Levels:
[  65   24  -28 -107  -50  -53   57  182   36 -148  -28 -286  -68   -2
 -186   48 -112   33  178  -87  132  100 -150  135  346   34  -54  -59
  125  -36   71 -120  241 -338  156  112  -35  -26] : 2
[ -94  132   62  -27  -97  177   72   97  -14  125  130 -150  -75   -6
   38  178 -221  120    8   -1  176 -219  166  164   -2  160 -133  115
   71  -35    3   68 -115    0    4   59  -77  121] : 13
[  57  -79  -52 -202    9 -391  -45   41 -137 -192 -254 -130  -89  153
  -12 -119  -55  -91 -474 -105   80 -435  -75  126 -341   66 -168  128
 -197  128 -113   64  183  298    0 -220  258 -488] : 24
[ -15  142    0  136 -145   29   39  303   92  -51 -114 -248  295   88
  -90  179 -397  141  -81 -192   18 -183    3  302   38  -80 -200  183
  -67  151  -95  260   89 -166  -10  284 -149   88] : 23
[-193 -125   57   26  118  250   14  -83  -59    8  281  -55  -84   -7
   87   42 -115  -14 -118  -28   16  -26  107   94  117  173  -84   46
   58  -27  -29   66  -64   44   89   98  -29 -161] : 9
[-228  -45   52  199  179  166   -2 -112  -73   44  114   59  -60   44
   -1   40  -33   10  -57   26  -22   50   82    2  114  131  -53  -27
   30   11   34   27   39  -25  184  141  -13 -276] : 1
[ 116  464 -117 -203 -227  255  341  -95  247  141  219  -19 -164  -44
  110  200   32  -92  103  -48  143  175  202  229   69  101  126   -2
  170 -107   18 -124 -139 -274  -45  -29  -97  366] : 26
[  32  -55  -33  -48   67  580  155 -231   32  194  235  223  -68 -146
  225   75  112 -124  -28  273  -70  183  -38  263   78  154 -200  -37
   81 -156   -1  -72  -96  -75   67  109 -276  137] : 10
[  14  -26  -37   84   36  104  -31 -110  293   49  156  133  -87   38
  -15  -15 -195 -100 -102  115  133  -90   83  250  -12   79  -25 -132
  154 -102   13   86   70   75   86  165  -51  300] : 10
[ 189  196 -106  -56  -52  191  302   15  275   29   62  120   77   37
  -20   26  -27 -206  -13   29    6  207    9  259   98  -62    0   55
   55   32   -4    3   59 -132  -39  120 -163  161] : 23
[  -1  -51    3 -224  121  126  117  344 -549 -178 -182 -335  270   43
  269  223  160  -61  -96  -44 -292 -199 -193  176    8  271 -248  328
 -214  -40 -205  -82 -107 -301  -62 -174  -63 -446] : 27
[-219 -318   93  117  238  216  -15  -50 -128  -28  247    5   12   20
   39  -14 -123  -55 -201   43  -43  -81   78   57  118  208 -181  109
   34   20  -24  139  -63  153   66  112  -32 -311] : 11
[-168  133   55   39   26  181    4  -17  -79   93   64  -51 -110   14
  121  118  -47   72   12  -45   29  -23   41   69   42   94   -3  -16
  -15  -42  -23   -6   26  -72  171   82  -55 -100] : 4
[ 143 -151 -173  159   58   33  144    4  286 -100   34   17  160  151
 -113  -19 -213 -112 -190  137   37 -239  160  401  -85   31  -56   27
   86 -130 -107   20   93  -43  -83  172 -141  310] : 21
[-251 -155   86  209  214  160  -24 -102  -84   25  148   46  -61   47
   41    5  -49    0  -89    7  -29    7   83  -10  124  148  -24  -18
   28  -20    0   58   43   46  175  139  -38 -265] : 4
[ -37   74   56  216  -55   92  -34 -272  450  257  150  333 -245  -37
  -95  -46 -221  -28  -65  145  286   29  132  125    8   40  -28 -238
  238  -19  162  193  114  234  162  240  -83  384] : 9
[ -31  199   51   26  -80  134  -64  122  102   93  -29  -35    7    8
   69  133 -209   55   41  -31   74  -65  -77  216   33    3  -84  -41
    6   -5  -16  124   93  -83  142  186 -110  191] : 8
[ 182  285 -141 -133   64  167  228 -239  370   82  162  344 -279   23
   -7  -86  216 -353  144  158   81  460  -33  109  175  -20  245 -266
  181 -112  128 -246  163 -147  169   22  -12  159] : 1
[ 113 -103  -64 -239  -75 -145  107  191  -36 -185  -47 -303  -45   75
 -144  -49 -188   -8 -195  -81  159 -258  -44  206  -14   18 -204  180
  -46   78  -51  -17  133   63  -41  -57   55 -232] : 18
[ 106  -15   26 -186   43 -261  -50   60  -10  -84 -205   -1 -213   54
  -56 -129   42 -129  -63   19  138  -65 -247   37   15   44  -33 -107
  -15    1   50  -69  313   96  178  -99  115 -224] : 5
[  71   74  -20 -163   97 -409 -191  -79  -81  -36 -393  176 -288  143
    8 -190  124 -162 -303   92  110 -257 -250    5 -359   16  -67 -150
 -189   75   19  -53  356  334  239 -219  300 -469] : 1
[ 280  -21   19 -302  -26 -178  174  177  -35   -8 -251   40 -130   18
 -121 -119   70 -184  -62  176  179  -98 -237   86  -18   57 -222  104
  -17   72   95  -73  193  177  -14 -180    6 -205] : 16
[ -31  208  -13  -88   91  291  357 -346  -44  262  236  208 -441  -65
  124   80  374 -124  194  256  157  203  268  -73   97  334  188 -110
  234 -283  149 -388 -143 -114   78 -211  -48   26] : 1
[ 190  178  -51 -198   43  170  155  -79  231   76   89  248 -173   -9
   95  -50  141 -306   87  147   53  268 -134  161  114   27  100 -151
  108 -105   62 -128  120  -54  109   -4  -68  172] : 8
[ 140  -27   37 -287   47 -332 -183   43 -121  -23 -363  128 -212   83
   72 -170   40 -177 -354  127  120 -375 -315   95 -384   61 -232  -21
 -199   87  -17   56  261  449  122 -243  226 -374] : 11
[ 168  -79  -16 -276  -70  -56  197  209   21 -125   33 -229  -88   -3
 -188  -39 -116  -77    3   -9  197  -27  -91  144  214   62 -178  137
   90   49   64  -63  111  -28  -30  -39  -17 -122] : 16
[ -90  308  162   74 -133  230  115 -250  248  422  152  330 -363 -128
   25   58  -43   23   90  106  302  188  127  -44   71   88  -16 -138
  194   33  224  119   -7  200  166  106 -114  207] : 8
[-177  390  246  -35 -130  243  147  -85  -54  404   78  149 -335 -138
  115  143   40  103  161  -12  230  187   64 -165  122  126  -35   13
   72   96  191   77  -62  122  168    0  -93  -96] : 7
[ -25  166   26    2  -93  104  -91  148  139   25    4 -100   27   18
   29  118 -276   53   15  -86   76  -72  -91  252   60  -30  -92  -42
   10   15  -33  146  122 -100  141  220  -84  187] : 8
[ 281   33   19 -268  -37 -104  359  124   12   34 -158   65 -144   -4
 -151 -104  139 -202   27  148  191   77 -127   24  110   64 -127  135
   55   66  135 -126  141   98  -61 -174  -60 -179] : 19
[ 117  -17  -21 -138 -151  -35  197  272   18 -180    4 -400  104  -42
 -185  133 -180   39   86 -163  106   34  -73  204  363  110 -179  140
  151   26   30   11   80 -367  -42   92 -109   38] : 26
[  -9   75  -19  251  -66   18   43 -202  407  148   96  237  -70    5
 -103   39 -182  -63 -126   84  168    0  181  172   10  110  -41 -150
  237  -11  107  205   33   52   61  206  -81  371] : 27
[ -62  227   75    1  -11  -75  286  195   41   35   82  -99  -43  153
  -98   68 -143  -35   29 -126  182  -94  278  -26   70   82  119  223
   54   93   31   51  -60   72  -78  -37   30 -107] : 20
[ 101  145  -71 -144  -53  228  293   15  163   61  199    9  -83   28
  -11   40  -57 -123    7   57  115   66  132  200   73   37  -11  101
   85  -24   10  -73  -55  -34  -52   24 -108  105] : 17
[  18   75  -28  251  -72   75  143 -161  352  159   60  197   -6   28
 -109   38 -204  -18 -142   84  159  -53  216  208  -42   44  -73  -35
  156   12   59  181   36   78   -4  209 -141  306] : 24
[ 178  121   82 -180  -43  -68  127  103   45   71 -178   63 -201  -68
  -88  -38  114 -109  209   92  175  212 -282   -4  257   46  -48 -106
  106   -9  176 -112  267  -90  167  -26  -82  -27] : 5
[  79   11    8 -177  -81 -253  -85  109  -72  -90 -241 -101  -60    9
  -10   13  -28  -66 -226  -50   64 -176 -228  115  -68  125 -239   15
  -48  105    9  107  154   45   84  -96  107 -223] : 28
[ 164  -48  -31 -215   -6 -229  167   79  -38  -79 -177  -34 -114   95
 -102 -132    3 -136 -240   35  150 -209  -62   93 -137   39 -146  144
  -79   97   -1  -32  162  233  -42 -173   85 -325] : 20
[-149  249  142  -84  -34  -45   47  186    7   61  128 -113 -140   88
  -19   86 -216    3   19 -159  208 -108  141  -35   70  103   45  123
   45  117   53  139  -48  137   49  -10  116 -123] : 12
[ -21  -81  -39 -114   10 -293 -232  124  -58 -230 -184 -268  -96  121
  -53  -64 -193   39 -218 -151   89 -313 -189  177  -93  -10  -94  -72
 -118   20  -95   16  322   29  200   13  173 -264] : 4
[ -25  -11   60 -370  117  384  263  341 -669  -30  -29 -315  131  -13
  323  220  214  -28    7   56 -222 -147 -130  115   26  264 -289  451
 -243  -35 -169 -195 -236 -172  -97 -246 -129 -561] : 15
[ 103  -83   16 -261  -47 -169  -93  212  -65 -150 -134 -228  -68   20
  -61  -34 -166  -31 -131  -44  135 -231 -244  193    9   57 -241   43
  -42   49  -16   41  204   56   81  -37   82 -173] : 11
[ -78  184  101  161 -157  110  154  187 -116  180 -149 -175  136   -9
   15  286 -199  244   11  -18  102 -285  149  162  -44  158 -232  219
    4   16  -16  150  -88 -119  -52  104 -210  121] : 24
[ -68   93  -18  177   26   69  -58 -122  188  102    4  123 -117   51
   -7   30 -115   14  -30   75   98  -42   44  154  -22   28   16 -182
   69  -79   25   24  155  -20  200  180  -58  153] : 3
[-198  343  262    3  -13 -328  -53  288  -34  104  -77  -68 -176  158
  -61   69 -237   32   56 -197  291 -238  125 -192   -8  123  129   94
   20  170  107  226   36  274   99  -71  225 -177] : 10
[ 217   -5    5 -251  -60  -32  274  209   15  -37  -54 -102  -69   -2
 -160  -37  -18 -117   53   73  172   24 -110  112  183   57 -162  150
   71   49   89  -85  108  -14  -48  -67  -77 -100] : 17
[   7   28   22  -48   35  187  117  107  -45   80   34    9   19   36
   61   77  -78  -50  -63  118   35 -138   28  178  -34  114 -166  141
  -15   -8  -24   30  -53   55  -13   22 -101  -33] : 15

Levels:
[-113  -16  377   34 -217  129 -114  -38  125  370  448  533   -7  110
  331 -544 -289  149 -301 -325   57  258  -38  -93   57 -375   50  103
 -163  -32 -374 -335 -141  587 -369 -124  -44 -254] : 25
[  87 -150  121   45 -225  350   21 -183  432 -388   -5 -307 -216  193
 -310   55 -146 -289  -19  370 -235  232   92  193  204 -364  181  262
 -402  100 -234 -203    3  121  -44 -236  146 -120] : 14
[ 163  -81  140   -7 -468  269   33    2  301  137  232 -225 -254  515
  382   21 -699 -428  -62  225 -345  132  528   84  133 -406 -153  315
 -390  309 -461 -120  -85   40 -410 -106  -63 -403] : 26
[-282   63  125  202   50   10    5 -182  -59  300  150  674  201 -108
   67 -560  162  358 -309 -615  209  223 -237 -212 -158   -7   46 -118
   21 -319 -106 -225 -227  456 -253  -15 -253 -143] : 5
[ -18   89   14 -120   24  151 -401 -167 -117 -128  -96  599  190 -254
   85   62  260  282   65 -170  227 -114 -291 -219  191   49 -142 -406
  -88   29  365   26   27  404 -197  542   38  239] : 0
[  24 -131  234   88 -344  382  -26  -31  318  163  260  188 -212  436
  515 -283 -487 -342 -424   37 -234  368  247   62   20 -480  -61  331
 -523  327 -528 -210 -262  113 -582  -72 -169 -474] : 2
[ 123   32   32   56   39  200   -9 -172  209   18  -56  272   35    3
 -196 -201 -194  187  -20   99   22   87 -225   58   89 -262  165  -47
 -104    8   67 -155  -31  293   52 -158  229  249] : 11
[-154  -90    0  213 -254   41  296 -209   17   12  250 -133  -10  194
  254 -175  111 -173 -235 -345  -86  190  290  121 -130  277   57   40
 -251 -194 -525 -139 -124  -47 -303  100 -336 -591] : 7
[-187  -10 -268  124    5   23  376 -346   66 -385 -226 -120  167 -475
 -312 -321  604  134  -80 -123  145  326  -86   59  155  291   52 -144
 -102 -498 -104  110 -176 -206   87  128   42 -418] : 22
[ 105   57 -147   76 -372  -90  354   31  151  290  228  307   67  257
  512 -108 -470 -298   52  130   24 -129  316   47   25 -256 -153  152
  -79  398 -137  -67 -135  -92 -328   91  -72 -123] : 14
[ 410  103  -12  -62  -70   90 -216  -46    5   13  -61 -221  -82  257
 -204  609 -429    4  543  246 -130 -550  153   39   43   32  100 -117
  -46  167  289  -55  330  159  191   91  218  541] : 11
[ 231   41 -179  216 -228  -28  212    5   66  105  -76 -187 -167  263
 -141  229 -398  -35  380  294  -96 -556  233  137  -91   -3  150   56
  -37  124   99  -56  -14 -122   -5  -74  129  298] : 14
[ 131  103 -346  167   17 -134  319  -37    2   21 -245   40   57 -264
 -198  -62   38  198  307  134  184 -316  -59   58  -18  133  121 -108
   92 -115  231  134 -121 -308  131   92  231  219] : 21
[ -39   38  161   60  -78  -33  -75   83  242  131  170  570   72   35
 -103 -126 -186  -86  108  -30  176   -6 -148 -190   -9 -561   74  244
   22  227  138 -282  -51  379 -139 -161  -35  284] : 13
[ 451  112 -318  -62  -59  244  296 -250  119    3 -262 -441   78  163
  141  217 -440 -256   99  306 -279  162  419  146  156   84 -182  -11
 -287   58  -98  192   60 -442  194   52  157 -214] : 10
[  18  217 -205  -82 -131 -189   90 -120  -93   98  -42  316  303 -180
   44  119   -8   56  350  -99  196 -244  127 -251  148   38 -275 -179
  173  -22  329   74   70  117    3  290  -37   95] : 19
[ 172 -115  -53   87   34   37  142 -106    6 -252  150 -177  -30 -142
   60   75  330   16   44  -35  135  -65 -137  363  -34  424  437 -168
 -249  -63 -223  -48  114 -219   77  324  183  -14] : 9
[   8 -162  259   22 -293  363  -62 -183  404 -354  102 -362 -259  192
 -298   11 -132 -268  -55  255 -260  278  161  130  224 -375  174  318
 -436  -16 -349 -262   21  239  -97 -267   94 -285] : 19
[ -55  -76   36  219 -206  179  -13  -56  194  -62  -55 -184 -218  347
 -186  142 -193 -234   49    1 -221  -51  247  -36 -151 -159   34  232
 -224   28 -141 -125 -130   29 -287 -129 -259 -105] : 4
[ -16   -4   12 -110 -136  -61  -27   45  215 -245  100  118   77 -171
  -55  171  133 -315  251   65  166   60   42 -120  171 -266  -46  180
  -77  183   71  -27   67   -7  -94  192  -25  -35] : 22
[ -71  -52 -104  226 -232  -43  142 -143   47 -239  -43 -179 -156  -10
 -383   88  159  172  297  107   32 -461   -3  162    3  201  265 -126
  -16 -172   53  -88  -16  101  -56   57  107  162] : 19
[-112   11   48   57  -89   51  -40  -51   46  124  159  559  118  -21
  338 -232   42   -8 -176 -277  164  130  -80 -121  -31 -124  -70  -33
 -134  113  -76  -90 -164  173 -385  255 -192 -135] : 3
[ 229  105 -489  158   28 -130  584  -77  -21  105 -180  -46  200 -147
  229  -69   -5 -129   95   42  116  -15  178  137  -92  288  -21  -48
  -46   -7  -27  217 -150 -681   97  214   34 -150] : 10
[ -36  -92  329  -23 -417  378 -109 -193  461  -45  249   62 -147  496
    6 -105 -537 -339 -189  177 -323  352  250  -10  225 -685  -90  338
 -363  241 -342 -364  -22  581 -343 -351  -98 -253] : 13
[ -85   23 -167   83  -13 -155  316 -218 -170 -146  103  105  221 -504
   79 -269  618  257   -6 -300  341   14 -141  118   78  532  196 -295
  -47 -405 -130   27  -28 -131   77  402  106 -286] : 20
[ -17 -140   -4  356 -232   87  307  -86  170 -172   10 -456 -285  118
 -363  -63   56 -117   49  119 -129 -108  186  219 -115   48  377  278
 -270 -230 -319 -205 -147 -173  -20 -265   24 -208] : 16
[ 143  138  -88 -183  -73 -174  -37  132   83   47   79  345  210 -185
  166  232 -101 -229  396   46  252 -132   70 -225  148 -258 -185   77
   76  304  280   71  110  -53  -39  307   30  172] : 22
[-186  -77   40  315 -226   -4  142  -54  187 -179  -46 -207 -200   64
 -575   -8  101  -74  192   25  -49 -173  110  -39  -98 -148  233  289
  -75 -230  -55 -231 -138   96  -73 -305 -107  -29] : 18
[  49  -37  -43  129 -432  123  211 -195  143  -57   88 -283 -156  339
   20   86 -301 -157  100  195 -235 -190  384  160   94   -7    1   55
 -224   28 -232 -125  -20   85 -196  -39  -13 -206] : 16
[ 109  -95   48  -55 -312  -23   21   62  228 -190  327   27  -53  223
  257  337 -121 -469  218  177   30 -157  178  143   82 -162   70  142
 -201  475 -123 -132  149   11 -258  276  -53   33] : 11
[  53  148 -258  111   -3 -129  168 -127  -64  -93 -267  -73  148 -215
 -422  204  169   67  416   -2  116 -288   81 -157    4  156  -11  -59
  110 -242  336   48   30 -110  229   62   21  179] : 16
[  94 -159  103  -21 -564  147  188  -45  308 -192  392 -341 -190  432
  399  221 -305 -675    5  272 -241   74  538  232  173 -203  -24  336
 -457  387 -522 -177   61  -86 -358  104 -112 -498] : 15
[ 117   72   11  -78  -61  351 -246 -363  -89  -82 -149  -79   41   75
   34  150  -52  180  -34 -120 -181   49  115  -56  161  235 -155 -325
 -281 -201   -3   37   85  253  -73  277   -5 -143] : 2
[ -46   94 -379  218   23 -137  380 -189  -61  -79 -262 -126  183 -132
 -242   69  254  -33  193 -177   71  -72  153  -64 -138  343  -47  -89
   74 -289  105  117  -98 -320   86  112 -197 -101] : 9
[-185  -89  301  179 -340   34  -79   46  294  150  382  371 -142  440
    2 -100 -352 -201  -13 -104  -49  -75   75  -74 -115 -521  108  308
  -79  262 -185 -420  -84  560 -452 -243 -268   75] : 10
[-120  152  -22   70  227   50 -174 -164  -80   87 -206  552  260 -302
 -238 -191  252  330  -11 -407  228  114 -290 -353  -57  -24  -69 -175
   67 -288  312  -30 -113  288   -7  107 -122  150] : 3
[ 107   79 -187  -54  205  -57  194  -66  -39 -140 -120  -15  271 -585
  -10 -114  460  -47   56 -199  278  361  -49  -96  102  211   13   -5
 -110 -297  -21  168  -31 -448  245  275   87 -311] : 25
[ 324   35  -11   70   77  195 -161  152  140  214 -111  382 -118   63
  142   -6 -410   59   85  223   71 -199 -179   14  -75 -342  144   62
 -193  367  188  -13 -129  -83 -137   72  235  433] : 2
[ 464  197  -63  -54 -129   80  -32   13   32  333  -69  -30  -19  245
   35  312 -729  -20  422  305 -126 -415  282  -64   75 -221  -66   54
  -54  218  235  -31  151   35  152  -68  256  369] : 16
[ 382   89  103 -143  -74   62 -254  -49 -138  149  225 -123    7  250
  242  530 -331  -22  347  -73  -67 -392  207   50    2  257   72 -200
 -129  142   21  -71  387  167   63  340   74  236] : 8
[ -86  129  -35  -79   13 -138    8 -245 -183  -89  116  394  367 -431
  -12  -80  483  270  127 -356  350  -36 -185 -141  169  303    2 -344
   77 -293  166  -63  136  304  107  394   36   -9] : 16
[ 431  162 -169 -170  151  250  -24 -130   65   76 -260 -146  166   -5
  142  256 -323 -214   98   89 -130  269  232 -106  104  -49 -224   27
 -258   75   71  188   94 -335  199  143   77  -95] : 5
[  29   50   69  -33 -133  -66   33 -138 -149   33  263   25  115 -182
  173  -14  192  125  105 -276  152  -92   83    6   90  320   99 -163
  -98 -240 -162  -88  134  125    8  305   42 -219] : 21
[-219  -78 -103  311 -201   99  339 -223    6   27   48  -11  -19   75
  217 -374  189  -53 -356 -336  -55  249  201   68 -156  248    4   23
 -273 -269 -458  -53 -336 -164 -380   91 -333 -638] : 3
[ 225  146  -41   88  284 -151    9  191 -105  323  -47  350  128 -421
  -78 -174   37  278  228 -200  363 -135 -250 -159 -139  -18  244   34
   92 -165  216   -7  -63 -181  242   38  233  307] : 25
[-265  -94  379  123 -390  140 -180  -98  277    3  303  183 -205  295
 -229 -179 -225    8  -20  -88 -109  -21   61  -96   63 -468  101  220
 -123  -29 -208 -407  -65  732 -383 -295 -136  -69] : 21
[ 360  164 -226   39  116 -118  236  111   22  267  -78  293  177 -196
  117  -17 -224  -13  260  136  239 -173  -48  -23  -33 -122   84   70
   19  175  235   45  -23 -331  212   76  256  304] : 14
[ 223   76  139  -29  295  172 -390    5   35   50 -104  358   36 -164
 -247   92  -37  267  160  -82  162  -77 -386 -129  -37 -162  235  -92
  -71   14  312 -100  101  253  143   63  208  525] : 4

Stage of each row:
[ -87  -74   97   37  -56 -239   62   -7  -75   90  106  200  -24  -39
 -101   66   20 -179  123   64  -56   80  -23   39   54    8  173 -112
  -80   45  -70    2   28 -144  -58  -22  -10   85] : 14
[ -54   78  101   49   59  -15   89  -85  -78   -5 -112  -42  -89   50
   74 -181 -121 -118  -11  115  165  113  -12 -104   98  145   56   64
 -208   22  -22   81   82 -115  -42  -73  -54 -164] : 6
[-258   38 -336  122 -284   12   42  128 -397   53 -136  161  -25 -446
  110  232  182  316  -58 -137 -241 -156 -261  -69 -300 -105   21   76
  180 -116   92  142  -90  123 -400 -108  280  162] : 36
[-271  169 -125  193  174 -163  -21  -64   62  -37 -163  -32  -56 -191
   33  -68  113  -34  101  146   -4 -139   94  -52  -28  -39 -147   36
   -9 -134  190  231  364  -49 -181 -174 -135  203] : 19
[  11  149 -116  104  318  226  -73 -526 -141 -274 -301 -245   27   32
  227   47 -112   61  -55  353  141   94 -122 -143  206 -154  -44  186
 -350  -69  131   90  166   93 -147 -100  -25 -118] : 9
[-204 -122 -128   12 -400 -158    0  212 -183  305  280  296   75 -138
  -16  115   -5  123  168  363   31  -98 -382 -133 -325   40  340  -43
   76 -127   17  168 -120  -69 -356 -147  104  -42] : 16
[ -54  197  -94   78   33   72   -3  -50    9   14 -397  -21  -47  -69
  211    8 -125  239 -132  104 -138   44  -55   14  -50  175   23  154
  -67   -1   47 -179 -101   14 -162 -102   78  -78] : 36
[-341  -44   99   69 -361 -422  396  290 -216  279   87  244   74 -104
  -69  130  -42 -145  185  -35 -112   18  -91  -20   90   79  353  -40
   30  154  -78  139 -136 -213 -262   29   70  120] : 8
[ -65 -186  456 -145 -133 -331  325  514  140  131  282  204   51  -30
 -306 -170  248 -146   86 -510  -65  180  466  158  226   94   54 -437
  -48  224 -233  -75  -94 -254  303  278 -102   33] : 23
[ -12   44   53   31   95  -96  -31  114   22  -57    3  191  -89 -204
   42 -214  149  -52 -141 -227  -35  -30  165  135 -121   32 -173  -88
   48 -129  -73 -105  168  -94   94  -32   21    3] : 33
[ -87 -154 -216   67   22  117  -85 -289 -421 -232  255   72   63 -305
   72  137  229   14    5  150  154 -112 -268 -146 -114 -443  -48  -24
  -77 -280   81  335  240   80 -237  -73  114   37] : 11
[ -89  -93  184 -103    4  191  173  -52  100  -72  188 -203  382   -5
   32   68  -55  443  110  320  243  -48  136  -26  240 -140  124 -142
 -104   14   40   24 -162 -114 -173   95  -67 -123] : 23
[-122   40   18  152  101 -178  -45  -89 -410  -70   44  147 -129 -258
 -121 -150  188 -340   61 -305  116  -19  114    7   57 -180 -203  -74
  -32  -21  -62  286  379  -36   38  -76  125  227] : 2
[ -23   51  204   38  436 -139  -12 -109   50 -285   76  -17  141 -192
 -165 -168  337 -128   41 -357   70  -14  565  204  348 -346 -374 -286
  -90  -19  -32   40  439  -35  276  125 -119  290] : 23
[-106 -166  117  -11 -107 -194  174    6  -88   37  169  152   86  -33
  -65  181   50 -113  113   86  -64   99  -48   21  133 -103  222 -141
 -133   66  -64   31  -78 -142  -85   77    6   29] : 15
[ -24  -22 -204  -17 -178  117 -234  123 -230  125   77  126  -35 -170
  -55  -40  175  260   43   82   58    7 -225 -190 -319   -9   29  -91
  -39 -131   53  185   -2  178 -125 -135  114  -75] : 20
[  -4  100  122   82   33 -666 -126  416 -291  209   49  596 -220 -112
 -198 -445  316 -821  -34 -638  -79  184  185  166  -66    0 -220 -213
 -123   46 -282  110  480  -15  496   27  165  127] : 1
[ -41  244 -113   91  311  143 -188 -247  -51 -156 -291 -192  119 -120
   22  -31   99  284   41   60   51   -9  181  -29  162 -168 -221   -8
 -146  -23  146   62  215  195  -43  -85  -11  142] : 23
[-102  -33  -36  112   85  -86   58 -177 -211 -135  -79   35 -180 -157
  -43   79  152 -208   23 -117  -85   92  -16  -66   76  -99  -35  -32
 -150   -3   25  164  178  -36  -63  -33  -16  128] : 12
[ -55  -91   20   74  126  -82   44 -236 -241 -185   61   68  -65 -162
  -63  101  172 -215   36 -108  -24   77   20   -3  142 -235  -33  -93
 -149  -22  -19  132  194  -41  -22   15    9  144] : 12
[ -62   35  213   40  221  -31  162 -253  -62 -152  -54 -133  175   98
  141  -74 -154 -180    6  219  262   78  120   17  392 -146  -14   36
 -310   68  -33   98  137 -171    8   64    0 -134] : 1
[-117  155   13  126  387   27   88 -318  173 -264 -421 -303  -50   28
  116   53   25  -36   -4  131  -66  118  204  -53  342  -61 -150   57
 -327   61  181   76  207  -26  -20    4 -201   43] : 18
[-133   70  297   10  154 -327  213  206  179    7  -42   46  117  -36
 -174 -115  162 -114  103 -316  -86   91  503  182  357  -14  -86 -253
  -91  186  -76  -60  127 -150  201  158 -131  198] : 23
[-189  142 -321  132 -263  132 -139 -102 -550  191 -198   14   22 -150
  130  113 -140  239   92  326  128  -43 -465 -272 -196  -12  161  217
  -75  -18  106  325  -75  186 -428 -244  324  -53] : 1
[-124  144  165   72  164  -76  280   17  298  -92 -375 -114  -78   11
  215  -92 -120   -2 -156    0 -136   67  233  102  180  239  -38   92
 -121   62   20 -204  -16 -248  -28   32 -137 -100] : 36
[   1 -177  122  -48  106   14   61  -73   49 -162  171   -1    1  -22
   -8  -26  155 -101  -13   66   89   96   65  -41   87 -132  -26 -167
 -225  -72   -5   95  108 -118   70   79 -111 -125] : 17
[-277  126   95   52 -160 -319  214  469   56  238 -115  128   12 -162
 -139 -116  145   78  109 -306 -160   -4  263   36   22  184   16 -150
   87  137   -9   57  -11  -87  -31   22  -35  172] : 25
[ -27 -110  118 -129 -381   16  146  347   46  266  193  214  143   -6
  141  -78 -166  314  -85  262   73   -5 -197   11 -235  256  326  -29
   45  -64 -139 -196 -371 -192 -184    8  115 -346] : 39
[ -88   39  220    4  198  -89  321  -96  171 -189 -184  -81  220  -14
  166  114  -57   61  -98  -33 -125   62  285  214  403 -106   10  -28
 -144  118  -35 -243  -85 -192   -2  184  -33    2] : 34
[  14  -80   39   -8  263   46  -54 -132  -89 -323  278  112  190 -321
   74 -108  289   40 -136 -151  145 -169  212  178   16 -431 -300 -173
   40 -271  -39   11  316  -43   72   62   52   67] : 32
[-112   82  128  103  323 -128  114 -305  238 -152 -142 -122   75  102
  133    5 -136 -158   57  395   60   37  129   48  299  -40   30   53
 -246  -17   85  -22  208 -208  -77  -36 -221   -7] : 15
[ -97  199  -28  109  241  -59  -10  -60 -105 -158 -281  -25   19 -258
  -34  -20  217   91  -33 -373 -149    1  317  120  174 -151 -267  -73
  -19   44   34  -17  200   96   50   12   48  275] : 29
[ -38 -252 -204  -87 -342  153  -94  -40 -356   92  374  189  218 -119
   82  258   37  292   71  472  135  -36 -539 -202 -270 -240  331  -52
  -86 -192   21  185 -212   95 -349  -60  212 -213] : 15
[  35  -28  115    8  304  133   93 -411  115 -280  -90 -211   58  146
  206   13 -124  -71  -64  402  164  140   -7  -66  285 -100   35   63
 -386  -50   56    1  102 -128  -33   26 -164 -239] : 12
[  96  -85 -170   83  291  192 -233 -368 -303 -381   12   -9 -286 -233
   20  -84  344 -222 -142 -147   85   86  -82 -151 -100 -284 -313  -53
 -240 -247   59  266  423  128   91  -81   -9  -16] : 12
[-222 -103  -44  -16 -237  -63  171  226  -31  108   91   48   87  -99
   25   97  104  161   82  163  -15   -9 -135 -148  -85  -14  168  -84
  -74  -33   77  209 -105  -54 -216   18   -5  -94] : 19
[-183  269 -106  221  374 -250 -178  -97 -144 -171  -78  158   60 -461
  -77 -167  329  -63   32 -361  -41 -262  398  239   31 -327 -452  -95
  209 -185   60   84  598   61   21 -128   38  531] : 29
[   9  -42  -89   -3   77  117  -83  -99 -177 -189  113  118  131 -279
  142    7  169  181 -154  -30   43 -106  -32   79 -112 -278 -137  -56
   17 -221  -14  -29   98   40  -69   -1  154  -24] : 34
[-211   54 -184  196  197   -5   43 -210 -147 -251 -306 -147 -258 -258
   -5  128  292 -114    8 -184 -181   40   57 -146   70 -156 -231   10
 -161  -31  199  319  296   59 -114  -60  -80  229] : 17
[-204   66 -278  -24 -437  104  -66  267 -159  358  -38   58  200  -68
  106  124  -93  586  130  490   41  -68 -441 -275 -329  129  337   66
   -6  -64  141  169 -318  165 -448 -168  159 -195] : 21
[-205  -83  139   73   66 -251  252  -40   76  -69   43   37    0  -52
  -10   86   65 -231   91   69  -60   34  108   30  201  -71   74  -85
 -129   25   23   99  124 -237  -79   51 -139   92] : 15
[-146  -52  317   52   34 -333  377   93  -74  -33   -9   84 -133  -34
 -136  -85   82 -429   50 -378  -66  186  285   64  334   61   33 -143
 -152  202 -144   66  102 -272  121  132  -97  101] : 7
[ -45 -191   78  -65 -206  -75   62   66  -36  134  320  201   83   35
   41    0  -80  -19   63  391  149   27 -250  -77 -129   39  307  -70
 -101 -109  -64   38  -99 -179 -161  -40   -8 -237] : 13
[  12  109  -71  -33  170  234  -76 -215   83 -144  -48  -93  362  -28
  351  -20 -157  429 -131  506  201 -120  -87   34   14 -172   -1  107
 -111 -213   84 -134  -19   26 -191  -52   54 -256] : 32
[ -42 -242  -83   35   51   68  -39 -147 -276 -258  233   73 -190 -288
  -75   48  378 -165  -30 -171   32   18  -71 -124 -108 -291 -156 -166
 -113 -190   30  310  252   -4  -17    1    0   49] : 15
